Here is a tiny trained network, its code and every weight. The questions are about switching its units off for an input and a target symbol, where a switched-off unit gives its printed mean instead of its output.

import numpy as np


def w(rows, s, z=0):
    codes = np.array(rows[::2]) - 128.0
    scale = np.full(codes.shape[1], s)
    scale[-1] = z or s
    return codes * scale


def f(y):
    return y / 2 * (1 + np.tanh(0.7978845608 * (y + 0.044715 * y**3)))


def softmax(a):
    e = np.exp(a - a.max(-1, keepdims=True))
    return e / e.sum(-1, keepdims=True)


def log_softmax(a):
    a = a - a.max(-1, keepdims=True)
    return a - np.log(np.exp(a).sum(-1, keepdims=True))


def net(x, mask):
    ids = ['αβγδζημξπσφψω'.index(c) for c in x.split()]
    T = len(ids)
    res = E[ids] + P[:T]
    u = 0
    for l in range(2):
        r = res
        for j in range(2):
            rows = slice(4 * j, 4 * j + 4)
            q, k, v = (r @ M[l][rows].T for M in (Q, K, V))
            z = softmax(np.where(np.tri(T) > 0, q @ k.T / 4**0.5, -1e9)) @ v
            o = O[l][rows]
            res = res + np.where(mask[u + j], z, o[:, -1]) @ o[:, :-1]
        u += 2
        y = f(res @ A[l][:, :-1].T + A[l][:, -1])
        res = res + np.where(mask[u : u + 8], y, B[l][:, -1]) @ B[l][:, :-1]
        u += 8
    return log_softmax(res[-1] @ U[:, :-1].T + U[:, -1])


Q, K, V, O, A, B = {}, {}, {}, {}, {}, {}
E = w([
[87,167,129,137,61,251],'α',
[71,145,80,173,91,155],'β',
[198,95,54,104,216,99],'γ',
[145,188,152,97,107,33],'δ',
[181,180,179,177,152,69],'ζ',
[134,161,191,129,27,111],'η',
[164,79,113,62,100,188],'μ',
[111,177,45,122,109,93],'ξ',
[197,84,186,145,147,113],'π',
[191,146,67,219,130,145],'σ',
[148,166,130,111,207,207],'φ',
[196,106,51,196,166,92],'ψ',
[211,102,170,146,94,184],'ω',
],0.018)
P = w([
[89,59,140,254,133,107],'0',
[147,189,68,112,103,147],'1',
[159,189,70,105,103,148],'2',
[165,203,72,105,118,147],'3',
[174,207,62,89,116,152],'4',
[185,208,61,91,114,150],'5',
[189,207,55,80,104,155],'6',
[182,203,67,76,121,158],'7',
[198,220,46,82,117,155],'8',
],0.0071)
Q[0] = w([
[253,163,94,130,148,171],'L0H0',
[63,104,167,123,190,124],'L0H0',
[160,114,123,126,186,145],'L0H0',
[37,103,153,96,160,93],'L0H0',
[171,163,84,164,64,86],'L0H1',
[71,89,123,143,73,174],'L0H1',
[150,247,33,170,141,157],'L0H1',
[140,174,206,162,142,197],'L0H1',
],0.011)
K[0] = w([
[50,91,141,158,152,147],'L0H0',
[156,231,55,99,136,128],'L0H0',
[92,183,110,170,130,167],'L0H0',
[140,221,93,3,109,149],'L0H0',
[66,102,114,174,85,103],'L0H1',
[143,89,117,185,179,179],'L0H1',
[103,42,167,136,58,101],'L0H1',
[166,104,86,125,150,105],'L0H1',
],0.012)
V[0] = w([
[46,2,164,122,140,172],'L0H0',
[177,172,162,187,220,163],'L0H0',
[199,149,216,71,116,128],'L0H0',
[9,112,193,144,165,58],'L0H0',
[76,95,166,135,136,133],'L0H1',
[100,242,166,132,188,190],'L0H1',
[68,162,189,185,180,113],'L0H1',
[130,89,146,129,132,49],'L0H1',
],0.0068)
O[0] = w([
[132,13,140,102,139,177,144],'L0H0',
[208,175,161,79,232,137,196],'L0H0',
[112,252,179,255,138,189,3],'L0H0',
[220,66,84,47,25,159,70],'L0H0',
[184,136,146,138,89,125,104],'L0H1',
[132,230,155,26,100,236,94],'L0H1',
[210,150,124,45,114,117,123],'L0H1',
[185,138,42,155,165,117,80],'L0H1',
],0.005,0.0043)
A[0] = w([
[111,138,127,140,196,181,254],'L0N0',
[144,157,76,130,73,152,179],'L0N1',
[110,187,200,92,104,83,112],'L0N2',
[83,101,80,183,109,94,71],'L0N3',
[137,132,84,139,153,188,13],'L0N4',
[117,116,158,149,86,11,59],'L0N5',
[124,160,202,103,85,123,5],'L0N6',
[174,84,156,141,92,106,5],'L0N7',
],0.011,0.0044)
B[0] = w([
[64,66,162,76,116,78,214],'L0N0',
[71,136,147,195,211,191,253],'L0N1',
[71,19,121,3,67,143,128],'L0N2',
[151,103,30,46,219,216,176],'L0N3',
[165,58,191,110,102,167,145],'L0N4',
[104,175,72,28,66,163,129],'L0N5',
[196,43,17,208,106,227,119],'L0N6',
[201,193,138,180,73,65,140],'L0N7',
],0.0059,0.007)
Q[1] = w([
[70,73,45,74,225,119],'L1H0',
[148,72,185,72,132,212],'L1H0',
[136,191,243,126,81,19],'L1H0',
[212,59,254,114,130,130],'L1H0',
[203,90,92,122,54,120],'L1H1',
[60,210,83,208,203,118],'L1H1',
[185,92,112,129,188,183],'L1H1',
[120,94,47,94,94,155],'L1H1',
],0.0085)
K[1] = w([
[102,46,30,51,178,130],'L1H0',
[155,62,217,98,145,184],'L1H0',
[153,242,164,102,83,104],'L1H0',
[231,153,225,123,170,100],'L1H0',
[100,73,1,112,87,123],'L1H1',
[137,200,208,154,107,55],'L1H1',
[113,74,115,228,72,127],'L1H1',
[100,134,120,99,88,148],'L1H1',
],0.01)
V[1] = w([
[121,176,22,181,86,111],'L1H0',
[106,54,151,120,156,26],'L1H0',
[180,118,118,147,210,130],'L1H0',
[101,243,124,132,220,112],'L1H0',
[35,224,140,140,83,149],'L1H1',
[155,165,88,254,110,144],'L1H1',
[179,137,87,71,46,197],'L1H1',
[209,196,65,88,188,188],'L1H1',
],0.0059)
O[1] = w([
[37,134,60,119,188,147,229],'L1H0',
[157,132,146,30,109,151,94],'L1H0',
[144,157,121,98,183,117,218],'L1H0',
[99,67,198,108,137,27,96],'L1H0',
[115,1,125,143,89,92,4],'L1H1',
[174,102,100,174,187,192,176],'L1H1',
[192,143,91,165,52,92,169],'L1H1',
[103,169,120,237,97,82,201],'L1H1',
],0.0062,0.0034)
A[1] = w([
[233,74,124,76,183,94,143],'L1N0',
[254,86,220,140,77,58,144],'L1N1',
[201,41,115,130,174,33,110],'L1N2',
[185,94,134,150,103,207,99],'L1N3',
[153,129,164,179,110,194,2],'L1N4',
[131,123,183,102,182,125,180],'L1N5',
[173,203,213,191,86,118,116],'L1N6',
[112,151,126,217,219,140,194],'L1N7',
],0.0081,0.0051)
B[1] = w([
[176,142,122,123,11,88,175],'L1N0',
[90,222,144,159,191,168,185],'L1N1',
[2,148,160,184,48,139,145],'L1N2',
[124,82,218,160,152,138,166],'L1N3',
[122,102,104,131,92,38,136],'L1N4',
[150,90,145,118,108,72,158],'L1N5',
[65,106,97,112,191,112,162],'L1N6',
[172,57,167,134,89,90,249],'L1N7',
],0.008,0.011)
U = w([
[52,61,109,116,144,195,236],'α',
[29,120,56,160,186,140,254],'β',
[107,99,110,65,68,41,56],'γ',
[137,96,126,7,124,106,146],'δ',
[65,202,175,130,95,77,87],'ζ',
[42,87,166,103,24,199,32],'η',
[179,151,64,89,66,240,168],'μ',
[161,191,28,81,225,29,87],'ξ',
[138,180,155,209,139,116,118],'π',
[187,34,72,185,88,79,24],'σ',
[141,3,173,31,144,119,218],'φ',
[150,67,83,155,48,22,6],'ψ',
[244,114,131,186,196,152,62],'ω',
],0.0065,0.0044)

Each question gives the input, a string of symbols that net reads in full, and the target symbol t.
The units are the heads (4 rows each of Q, K, V and O) and the neurons (one row each of A and B). Each row of codes is followed by its name. A weight is (code - 128) times the scale printed after its matrix; where a second scale follows, it is the last column's (O, A, B and U).
mask holds one flag per unit, layer by layer, with each layer's heads first. A switched-off unit (its flag False) gives its mean, the last column of its rows in O or B, instead of its output. The means were averaged over made-up inputs and are rounded, as every weight is.
A unit's drop is (log p(t) with every unit on - log p(t) with that unit switched off) / (log p(t) with every unit on - log p(t) with every unit switched off).
The circuit of an input: a set's keep is (log p(t) with only the set's units on - log p(t) with every unit switched off) / (log p(t) with every unit on - log p(t) with every unit switched off). Starting from the 12 units with the biggest drops (on a tie, the unit counted first), units are removed one at a time, each time the one whose removal leaves the highest keep (on an exact tie, the one counted first), for as long as the keep stays at least 0.8.
circuit, biggest first: the units of the circuit, biggest drop first
most important unit: the unit with the biggest drop
top k neurons: the k neurons with the biggest drops, biggest first
top k neurons in layer l: the k neurons of layer l with the biggest drops, biggest first
heads that matter: for each layer, one digit per head in row order, 1 if its drop is at least 0.15 and else 0, layers parted by /
drop when u is switched off: that unit's drop, to one decimal
input ζ α β ζ, target ζ: top 2 neurons in layer 0 : [L0N2, L0N1]
input ψ β φ ψ ζ, target ξ: most important unit : L1H1
input β η ξ, target μ: circuit, biggest first : [L0H0, L1H0, L1N7]
input β φ η ω α β π ξ, target μ: circuit, biggest first : [L0H0, L1H0]
input β η ψ φ β, target μ: heads that matter : 10 / 11
input β α α φ, target μ: top 3 neurons in layer 1 : [L1N7, L1N0, L1N6]
input γ ω β ω ω β φ, target δ: heads that matter : 00 / 10
input ξ β π, target π: top 2 neurons : [L1N1, L0N3]
input φ ω β ω β φ γ, target γ: circuit, biggest first : [L1N0, L1N2, L1H0]
input ζ φ β ψ ω ξ φ η π, target ζ: heads that matter : 00 / 10
input β ξ β β γ ξ β β γ, target μ: heads that matter : 10 / 10
input η β ω ξ σ, target σ: heads that matter : 10 / 01
input ω ω φ β η, target η: top 3 neurons : [L0N2, L0N3, L1N3]
input ζ β ω ω, target π: heads that matter : 00 / 11
input β β ψ β β ψ μ, target μ: top neuron : [L1N7]
input π β η σ β β β φ π, target π: top 3 neurons : [L1N1, L0N1, L1N2]
input ξ β ξ δ, target γ: top 3 neurons : [L0N2, L0N5, L1N1]
input β β β ξ φ ψ δ η, target μ: heads that matter : 10 / 00
input σ ω ψ, target ψ: top 2 neurons : [L1N0, L1N2]
input ξ σ μ β μ η α π, target ζ: top 2 neurons in layer 1 : [L1N1, L1N2]
input η β β δ α β δ β σ, target σ: top 2 neurons : [L1N7, L0N5]
input π ξ φ γ, target ψ: top neuron in layer 0 : [L0N1]
input β β ξ ζ φ β, target μ: drop when L1H1 is switched off : 0.1
input β β β α ω γ, target μ: drop when L1H0 is switched off : 0.3
input φ β α ψ ξ ω, target π: drop when L1N1 is switched off : 0.7
input β ω η, target μ: drop when L0H0 is switched off : 0.2
input δ ω ω γ, target ψ: top neuron in layer 1 : [L1N0]
